Below are the code and all the weights of a small trained network. Each question names an input and a class and asks about switching units off, where a switched-off unit gives its printed mean instead of its output.

import numpy as np


def w(rows, s, z=0):
    codes = np.array(rows[::2]) - 128.0
    scale = np.full(codes.shape[1], s)
    scale[-1] = z or s
    return codes * scale


def norm(h):
    return h / np.sqrt((h * h).mean(-1, keepdims=True) + 1e-5)


def f(y):
    return np.maximum(y, 0)


def log_softmax(a):
    a = a - a.max(-1, keepdims=True)
    return a - np.log(np.exp(a).sum(-1, keepdims=True))


def net(x, mask):
    res = np.array(x, float).reshape(1, 6) / 4 @ E
    u = 0
    for l in range(4):
        y = f(norm(res) @ A[l][:, :-1].T + A[l][:, -1])
        res = res + np.where(mask[u : u + 6], y, B[l][:, -1]) @ B[l][:, :-1]
        u += 6
    return log_softmax(norm(res)[-1] @ U[:, :-1].T + U[:, -1])


A, B = {}, {}
E = w([
[149,203,130,20],'x0',
[107,115,113,127],'x1',
[113,189,3,148],'x2',
[132,149,149,144],'x3',
[174,73,98,76],'x4',
[115,138,130,136],'x5',
],0.0073)
A[0] = w([
[232,64,56,182,238],'L0N0',
[149,182,114,144,3],'L0N1',
[202,189,173,112,105],'L0N2',
[131,249,110,62,151],'L0N3',
[118,16,182,3,35],'L0N4',
[171,147,195,4,118],'L0N5',
],0.0056,0.0016)
B[0] = w([
[84,190,133,254,229],'L0N0',
[187,158,148,103,142],'L0N1',
[41,76,93,154,187],'L0N2',
[151,88,91,120,243],'L0N3',
[82,66,162,133,239],'L0N4',
[63,175,99,128,252],'L0N5',
],0.0081,0.0035)
A[1] = w([
[194,200,78,180,254],'L1N0',
[81,163,96,177,176],'L1N1',
[181,82,23,114,42],'L1N2',
[133,131,175,100,25],'L1N3',
[64,136,150,255,9],'L1N4',
[92,233,44,63,132],'L1N5',
],0.0071,0.00083)
B[1] = w([
[99,116,56,154,190],'L1N0',
[82,34,122,116,202],'L1N1',
[181,116,63,136,162],'L1N2',
[73,255,67,164,145],'L1N3',
[122,128,160,137,254],'L1N4',
[209,111,144,103,222],'L1N5',
],0.0065,0.0059)
A[2] = w([
[112,198,6,178,243],'L2N0',
[125,46,119,108,252],'L2N1',
[47,185,139,91,251],'L2N2',
[153,109,134,108,130],'L2N3',
[186,206,61,118,227],'L2N4',
[70,142,167,25,42],'L2N5',
],0.011,0.0016)
B[2] = w([
[28,92,111,59,254],'L2N0',
[185,254,209,156,205],'L2N1',
[208,168,150,71,207],'L2N2',
[18,242,142,121,141],'L2N3',
[188,30,205,63,198],'L2N4',
[158,248,91,212,215],'L2N5',
],0.0068,0.0067)
A[3] = w([
[97,184,129,181,155],'L3N0',
[125,130,137,200,106],'L3N1',
[140,2,115,138,5],'L3N2',
[121,85,226,152,139],'L3N3',
[94,107,130,106,13],'L3N4',
[108,110,94,152,127],'L3N5',
],0.0097,0.0016)
B[3] = w([
[77,125,73,55,232],'L3N0',
[204,131,64,141,204],'L3N1',
[87,128,202,227,184],'L3N2',
[254,88,112,203,253],'L3N3',
[156,169,186,112,148],'L3N4',
[81,162,165,138,167],'L3N5',
],0.0072,0.005)
U = w([
[223,109,156,247,2],'0',
[17,95,60,165,141],'1',
[169,242,145,98,156],'2',
[131,75,84,1,134],'3',
],0.012,0.00087)

Each question gives the input, the list of numbers given to net, and the class t.
The units are the neurons (one row each of A and B). Each row of codes is followed by its name. A weight is (code - 128) times the scale printed after its matrix; where a second scale follows, it is the last column's (A, B and U).
mask holds one flag per neuron, layer by layer. A switched-off neuron (its flag False) gives its mean, the last column of its row in B, instead of its output. The means were averaged over made-up inputs and are rounded, as every weight is.
A unit's drop is (log p(t) with every unit on - log p(t) with that unit switched off) / (log p(t) with every unit on - log p(t) with every unit switched off).
The circuit of an input: a set's keep is (log p(t) with only the set's units on - log p(t) with every unit switched off) / (log p(t) with every unit on - log p(t) with every unit switched off). Starting from the 12 units with the biggest drops (on a tie, the unit counted first), units are removed one at a time, each time the one whose removal leaves the highest keep (on an exact tie, the one counted first), for as long as the keep stays at least 0.8.
units of the circuit, in order: the units of the circuit, biggest drop first
k most important neurons: the k neurons with the biggest drops, biggest first
top k neurons in layer l: the k neurons of layer l with the biggest drops, biggest first
drop when u is switched off: that unit's drop, to one decimal
input [1,4,5,-2,-4,4], class 3: units of the circuit, in order -> [L0N0 L2N4 L1N5]
input [-3,-2,2,-6,8,0], class 1: units of the circuit, in order -> [L0N0 L2N0]
input [1,-5,1,1,-3,-5], class 3: 2 most important neurons -> [L0N3 L0N4]
input [1,5,-4,7,7,-3], class 2: 4 most important neurons -> [L0N5 L2N5 L2N4 L2N1]
input [8,4,-2,-5,5,5], class 2: units of the circuit, in order -> [L2N5]
input [7,6,0,-7,6,-8], class 2: units of the circuit, in order -> [L2N1 L2N5]
input [-2,0,2,-6,8,5], class 1: top 2 neurons in layer 2 -> [L2N4 L2N0]
input [2,-2,6,-6,-1,-8], class 3: 2 most important neurons -> [L2N4 L1N5]
input [3,-5,3,3,-7,-3], class 3: top 2 neurons in layer 2 -> [L2N0 L2N4]
input [-3,5,0,-7,8,5], class 0: top 2 neurons in layer 0 -> [L0N5 L0N4]
input [1,2,7,6,5,3], class 3: top 3 neurons in layer 2 -> [L2N4 L2N0 L2N5]
input [-4,-8,2,-7,5,2], class 1: drop when L0N0 is switched off -> 0.3
input [-5,-5,6,7,0,-6], class 1: drop when L1N1 is switched off -> 0.0
input [3,3,-7,-6,7,7], class 2: drop when L2N5 is switched off -> 0.1
input [6,4,-8,-8,5,-8], class 2: drop when L2N5 is switched off -> 0.1
